Below are the code and all the weights of a small trained network. Each question names an input and a target symbol and asks about switching units off, where a switched-off unit gives its printed mean instead of its output.

import numpy as np


def w(rows, s, z=0):
    codes = np.array(rows[::2]) - 128.0
    scale = np.full(codes.shape[1], s)
    scale[-1] = z or s
    return codes * scale


def f(y):
    return np.maximum(y, 0)


def softmax(a):
    e = np.exp(a - a.max(-1, keepdims=True))
    return e / e.sum(-1, keepdims=True)


def log_softmax(a):
    a = a - a.max(-1, keepdims=True)
    return a - np.log(np.exp(a).sum(-1, keepdims=True))


def net(x, mask):
    ids = ['βγδεηξτψω'.index(c) for c in x.split()]
    T = len(ids)
    res = E[ids] + P[:T]
    u = 0
    for l in range(2):
        q, k, v = (res @ M[l].T for M in (Q, K, V))
        z = softmax(np.where(np.tri(T) > 0, q @ k.T / 2**0.5, -1e9)) @ v
        res = res + np.where(mask[u], z, O[l][:, -1]) @ O[l][:, :-1]
        u += 1
        y = f(res @ A[l][:, :-1].T + A[l][:, -1])
        res = res + np.where(mask[u : u + 4], y, B[l][:, -1]) @ B[l][:, :-1]
        u += 4
    return log_softmax(res[-1] @ U[:, :-1].T + U[:, -1])


Q, K, V, O, A, B = {}, {}, {}, {}, {}, {}
E = w([
[169,130,138,137,124],'β',
[215,206,247,66,72],'γ',
[108,54,190,67,67],'δ',
[153,146,98,114,176],'ε',
[25,116,206,68,98],'η',
[85,150,150,90,106],'ξ',
[74,202,103,81,100],'τ',
[92,156,152,91,176],'ψ',
[105,212,53,96,215],'ω',
],0.016)
P = w([
[104,177,118,255,198],'0',
[93,103,78,141,93],'1',
[119,121,84,101,84],'2',
[109,136,94,62,89],'3',
[108,150,109,61,98],'4',
[134,149,109,80,102],'5',
[136,157,108,80,116],'6',
[115,143,123,78,99],'7',
[126,138,117,89,106],'8',
],0.0095)
Q[0] = w([
[41,133,135,83,171],'L0H1',
[152,199,122,3,125],'L0H1',
],0.0082)
K[0] = w([
[183,171,210,158,115],'L0H1',
[219,253,177,92,166],'L0H1',
],0.0058)
V[0] = w([
[247,65,153,175,141],'L0H1',
[53,50,255,126,90],'L0H1',
],0.0079)
O[0] = w([
[133,106,143,2,220,3],'L0H1',
[184,206,34,120,220,90],'L0H1',
],0.011,0.0044)
A[0] = w([
[128,150,141,156,10,81],'L0N1',
[104,127,114,110,193,144],'L0N2',
[128,183,95,187,101,128],'L0N3',
[88,175,148,139,163,254],'L0N4',
],0.013,0.006)
B[0] = w([
[155,32,72,2,204,253],'L0N1',
[114,143,35,88,181,150],'L0N2',
[43,125,107,102,152,185],'L0N3',
[107,68,65,207,56,198],'L0N4',
],0.0068,0.013)
Q[1] = w([
[71,2,66,186,104],'L1H1',
[87,179,129,166,165],'L1H1',
],0.0046)
K[1] = w([
[94,163,95,253,241],'L1H1',
[154,106,69,23,117],'L1H1',
],0.0055)
V[1] = w([
[121,54,210,1,173],'L1H1',
[147,122,31,61,233],'L1H1',
],0.0067)
O[1] = w([
[167,26,145,200,105,61],'L1H1',
[52,123,251,119,240,254],'L1H1',
],0.011,0.0062)
A[1] = w([
[167,141,205,94,71,100],'L1N1',
[86,15,66,151,113,3],'L1N2',
[123,51,74,98,214,34],'L1N3',
[173,254,116,100,104,52],'L1N4',
],0.0065,0.0032)
B[1] = w([
[121,79,130,133,223,151],'L1N1',
[170,168,158,240,73,223],'L1N2',
[71,164,188,186,60,254],'L1N3',
[195,212,254,146,63,161],'L1N4',
],0.0086,0.0076)
U = w([
[118,133,91,112,118,254],'β',
[105,116,104,103,212,182],'γ',
[51,145,180,86,255,60],'δ',
[183,135,17,154,62,109],'ε',
[145,224,182,68,144,62],'η',
[87,97,31,86,193,170],'ξ',
[81,164,211,171,149,88],'τ',
[143,193,73,81,91,228],'ψ',
[174,183,196,213,48,23],'ω',
],0.0069,0.0042)

Each question gives the input, a string of symbols that net reads in full, and the target symbol t.
The units are the heads (2 rows each of Q, K, V and O) and the neurons (one row each of A and B). Each row of codes is followed by its name. A weight is (code - 128) times the scale printed after its matrix; where a second scale follows, it is the last column's (O, A, B and U).
mask holds one flag per unit, layer by layer, with each layer's heads first. A switched-off unit (its flag False) gives its mean, the last column of its rows in O or B, instead of its output. The means were averaged over made-up inputs and are rounded, as every weight is.
A unit's drop is (log p(t) with every unit on - log p(t) with that unit switched off) / (log p(t) with every unit on - log p(t) with every unit switched off).
The circuit of an input: a set's keep is (log p(t) with only the set's units on - log p(t) with every unit switched off) / (log p(t) with every unit on - log p(t) with every unit switched off). Starting from all 10 units, units are removed one at a time, each time the one whose removal leaves the highest keep (on an exact tie, the one counted first), for as long as the keep stays at least 0.8.
circuit, biggest first: the units of the circuit, biggest drop first
k most important neurons: the k neurons with the biggest drops, biggest first
top k neurons in layer l: the k neurons of layer l with the biggest drops, biggest first
input ω ε δ ω η, target ω: circuit, biggest first => (L0H1; L1N2; L1H1)
input τ β γ ω δ ψ ω τ, target δ: 4 most important neurons => (L0N2; L0N1; L1N2; L0N4)
input δ δ δ β, target δ: circuit, biggest first => (L0H1; L1H1)
input ω β ω ε ω, target ω: circuit, biggest first => (L0H1; L0N1; L1H1; L1N2)
input ε ψ δ ε ω ε β, target ε: circuit, biggest first => (L1H1; L0H1; L0N1)
input ψ δ β ψ δ ω, target ψ: circuit, biggest first => (L0N1; L1H1; L0H1; L0N4)
input τ β ε, target τ: top 3 neurons in layer 0 => (L0N1; L0N3; L0N4)
input η ξ δ ψ, target η: circuit, biggest first => (L0H1; L1H1; L0N1; L1N4)
input ψ ψ δ τ ξ ω η δ, target ψ: circuit, biggest first => (L1H1; L0N1; L0N4)
input η γ β, target η: circuit, biggest first => (L0H1; L0N1; L1H1; L1N4)
input τ ω τ ω δ ψ, target τ: 2 most important neurons => (L0N1; L1N2)
input ω ξ ψ ε, target ω: circuit, biggest first => (L0H1; L0N1; L1H1; L1N2)
input δ δ ψ ε ψ ω γ ω τ, target δ: 2 most important neurons => (L0N2; L1N2)
input η δ τ δ β δ η, target η: 2 most important neurons => (L0N1; L0N4)
input ω ψ ξ β, target ω: top 2 neurons in layer 1 => (L1N2; L1N3)
input ψ δ ω ε ε ε ω β, target ψ: 3 most important neurons => (L0N1; L0N4; L1N4)
input τ ω ψ τ τ ε τ ψ ξ, target τ: 4 most important neurons => (L0N1; L1N2; L1N3; L0N3)
input τ δ ω, target τ: top 2 neurons in layer 1 => (L1N2; L1N3)
input ψ ξ ψ ψ ω ω, target ψ: 2 most important neurons => (L0N1; L0N4)
input τ ω τ ω γ, target δ: circuit, biggest first => (L0N1; L1N1; L1H1)
input ξ β ω ψ ξ τ η δ τ, target ξ: circuit, biggest first => (L0N1; L0H1)
input δ τ ω ε δ ω ε, target δ: circuit, biggest first => (L1H1; L0H1; L0N1; L0N2)
input δ δ ψ, target δ: 2 most important neurons => (L0N2; L1N2)
input ω δ ω δ, target ω: most important neuron => (L1N2)
